Below are the code and all the weights of a small trained network. Each question names an input and a class and asks about switching units off, where a switched-off unit gives its printed mean instead of its output.

import numpy as np


def w(rows, s, z=0):
    codes = np.array(rows[::2]) - 128.0
    scale = np.full(codes.shape[1], s)
    scale[-1] = z or s
    return codes * scale


def norm(h):
    return h / np.sqrt((h * h).mean(-1, keepdims=True) + 1e-5)


def f(y):
    return np.maximum(y, 0)


def log_softmax(a):
    a = a - a.max(-1, keepdims=True)
    return a - np.log(np.exp(a).sum(-1, keepdims=True))


def net(x, mask):
    res = np.array(x, float).reshape(1, 5) / 4 @ E
    u = 0
    for l in range(2):
        y = f(norm(res) @ A[l][:, :-1].T + A[l][:, -1])
        res = res + np.where(mask[u : u + 14], y, B[l][:, -1]) @ B[l][:, :-1]
        u += 14
    return log_softmax(norm(res)[-1] @ U[:, :-1].T + U[:, -1])


A, B = {}, {}
E = w([
[176,145,94,156,187,225,113],'x0',
[135,196,212,88,194,106,154],'x1',
[153,178,31,124,142,95,190],'x2',
[254,65,167,95,98,129,181],'x3',
[145,94,138,203,195,39,121],'x4',
],0.0055)
A[0] = w([
[30,143,157,91,187,162,137,76],'L0N0',
[138,101,203,147,98,114,77,178],'L0N1',
[72,142,102,165,167,139,127,92],'L0N2',
[128,149,51,120,145,70,205,110],'L0N3',
[61,162,101,90,167,68,39,65],'L0N4',
[114,43,69,160,28,175,102,92],'L0N5',
[80,152,123,99,2,37,161,4],'L0N6',
[123,62,105,213,152,79,98,91],'L0N7',
[92,128,184,120,42,46,128,54],'L0N8',
[99,85,172,144,169,142,47,95],'L0N9',
[81,138,104,39,65,195,115,124],'L0N10',
[123,110,177,175,232,90,140,88],'L0N11',
[98,175,190,43,185,102,138,70],'L0N12',
[113,76,43,153,73,87,47,97],'L0N13',
],0.0091,0.0037)
B[0] = w([
[136,105,120,167,90,112,181,212],'L0N0',
[85,122,38,31,204,87,140,232],'L0N1',
[184,68,64,161,149,123,126,197],'L0N2',
[26,119,73,2,206,122,91,236],'L0N3',
[129,33,148,173,104,124,175,222],'L0N4',
[106,178,185,123,185,135,202,241],'L0N5',
[156,65,213,196,203,51,51,216],'L0N6',
[147,211,189,91,21,99,50,227],'L0N7',
[139,95,136,212,218,125,54,212],'L0N8',
[86,126,8,54,194,135,129,201],'L0N9',
[131,170,123,114,73,61,51,242],'L0N10',
[137,193,174,106,49,138,95,254],'L0N11',
[144,191,204,134,161,146,186,239],'L0N12',
[100,226,229,118,185,148,216,224],'L0N13',
],0.007,0.0049)
A[1] = w([
[65,148,115,194,130,115,133,211],'L1N0',
[171,165,149,110,137,92,81,173],'L1N1',
[58,125,138,131,127,110,98,171],'L1N2',
[127,129,120,90,81,183,164,31],'L1N3',
[68,172,125,154,122,124,99,158],'L1N4',
[117,141,183,150,191,125,137,108],'L1N5',
[105,159,144,109,25,95,76,98],'L1N6',
[181,144,144,116,109,159,145,75],'L1N7',
[167,175,120,148,123,145,89,72],'L1N8',
[128,109,113,49,144,132,99,133],'L1N9',
[154,180,113,139,159,248,124,110],'L1N10',
[162,127,101,144,152,165,85,62],'L1N11',
[163,88,153,71,142,103,143,22],'L1N12',
[90,81,186,96,128,179,82,4],'L1N13',
],0.011,0.0023)
B[1] = w([
[232,33,164,56,57,221,136,205],'L1N0',
[140,164,68,184,15,159,72,254],'L1N1',
[155,123,47,136,108,145,183,213],'L1N2',
[172,204,72,185,12,75,124,148],'L1N3',
[197,99,124,115,100,118,137,213],'L1N4',
[101,200,104,147,130,236,144,248],'L1N5',
[246,168,92,170,98,102,56,183],'L1N6',
[77,70,106,150,155,172,152,161],'L1N7',
[90,106,172,117,110,18,32,157],'L1N8',
[40,106,47,163,145,69,121,207],'L1N9',
[102,98,243,170,177,77,104,207],'L1N10',
[137,93,223,132,173,29,51,145],'L1N11',
[168,11,144,163,67,222,213,184],'L1N12',
[103,205,5,2,121,66,156,147],'L1N13',
],0.0062,0.007)
U = w([
[190,226,100,147,59,101,78,168],'0',
[122,228,174,131,153,171,182,190],'1',
[58,110,46,48,214,69,124,169],'2',
[122,66,204,178,243,55,21,61],'3',
[204,12,97,175,87,173,194,5],'4',
],0.012,0.0027)

Each question gives the input, the list of numbers given to net, and the class t.
The units are the neurons (one row each of A and B). Each row of codes is followed by its name. A weight is (code - 128) times the scale printed after its matrix; where a second scale follows, it is the last column's (A, B and U).
mask holds one flag per neuron, layer by layer. A switched-off neuron (its flag False) gives its mean, the last column of its row in B, instead of its output. The means were averaged over made-up inputs and are rounded, as every weight is.
A unit's drop is (log p(t) with every unit on - log p(t) with that unit switched off) / (log p(t) with every unit on - log p(t) with every unit switched off).
The circuit of an input: a set's keep is (log p(t) with only the set's units on - log p(t) with every unit switched off) / (log p(t) with every unit on - log p(t) with every unit switched off). Starting from the 12 units with the biggest drops (on a tie, the unit counted first), units are removed one at a time, each time the one whose removal leaves the highest keep (on an exact tie, the one counted first), for as long as the keep stays at least 0.8.
circuit, biggest first: the units of the circuit, biggest drop first
unit that matters most: the unit with the biggest drop
top k neurons: the k neurons with the biggest drops, biggest first
top k neurons in layer l: the k neurons of layer l with the biggest drops, biggest first
input [0,5,-7,-8,-2], class 4: circuit, biggest first => (L0N0 L1N0 L0N4)
input [4,6,-7,8,-3], class 4: circuit, biggest first => (L1N12)
input [-8,7,-1,-5,-5], class 3: top 3 neurons => (L0N6 L0N8 L0N4)
input [-5,-8,6,4,8], class 0: top 2 neurons => (L0N7 L0N12)
input [-1,8,-6,4,5], class 1: top 2 neurons => (L0N12 L0N3)
input [-3,0,1,-8,-6], class 4: circuit, biggest first => (L0N4 L1N0)
input [2,-7,-7,6,-8], class 0: top 4 neurons => (L0N10 L1N3 L0N3 L1N6)
input [-7,-6,2,4,-5], class 3: top 2 neurons in layer 0 => (L0N6 L0N8)
input [4,-2,5,-8,6], class 4: circuit, biggest first => (L0N4 L1N0)
input [8,4,8,2,-3], class 2: top 3 neurons in layer 0 => (L0N3 L0N8 L0N6)
input [1,8,-4,-7,6], class 1: top 2 neurons => (L0N12 L0N10)
input [8,2,-2,-5,8], class 0: top 3 neurons in layer 0 => (L0N7 L0N11 L0N8)
input [1,-3,6,7,7], class 0: top 3 neurons => (L0N7 L0N4 L0N1)
input [3,4,-7,-2,2], class 2: unit that matters most => L0N9
input [0,-2,-5,-5,4], class 2: top 2 neurons => (L0N9 L0N1)
input [-2,-6,-2,0,0], class 1: top 2 neurons => (L0N5 L0N13)
input [6,-5,5,5,-3], class 3: top 2 neurons => (L1N10 L0N1)
input [5,6,6,-2,8], class 0: circuit, biggest first => (L0N11 L1N1)
input [8,5,6,3,4], class 3: top 3 neurons in layer 0 => (L0N1 L0N13 L0N5)
input [7,5,0,-4,7], class 0: circuit, biggest first => (L0N11)
input [8,-6,-4,3,4], class 3: top 2 neurons => (L1N10 L0N12)
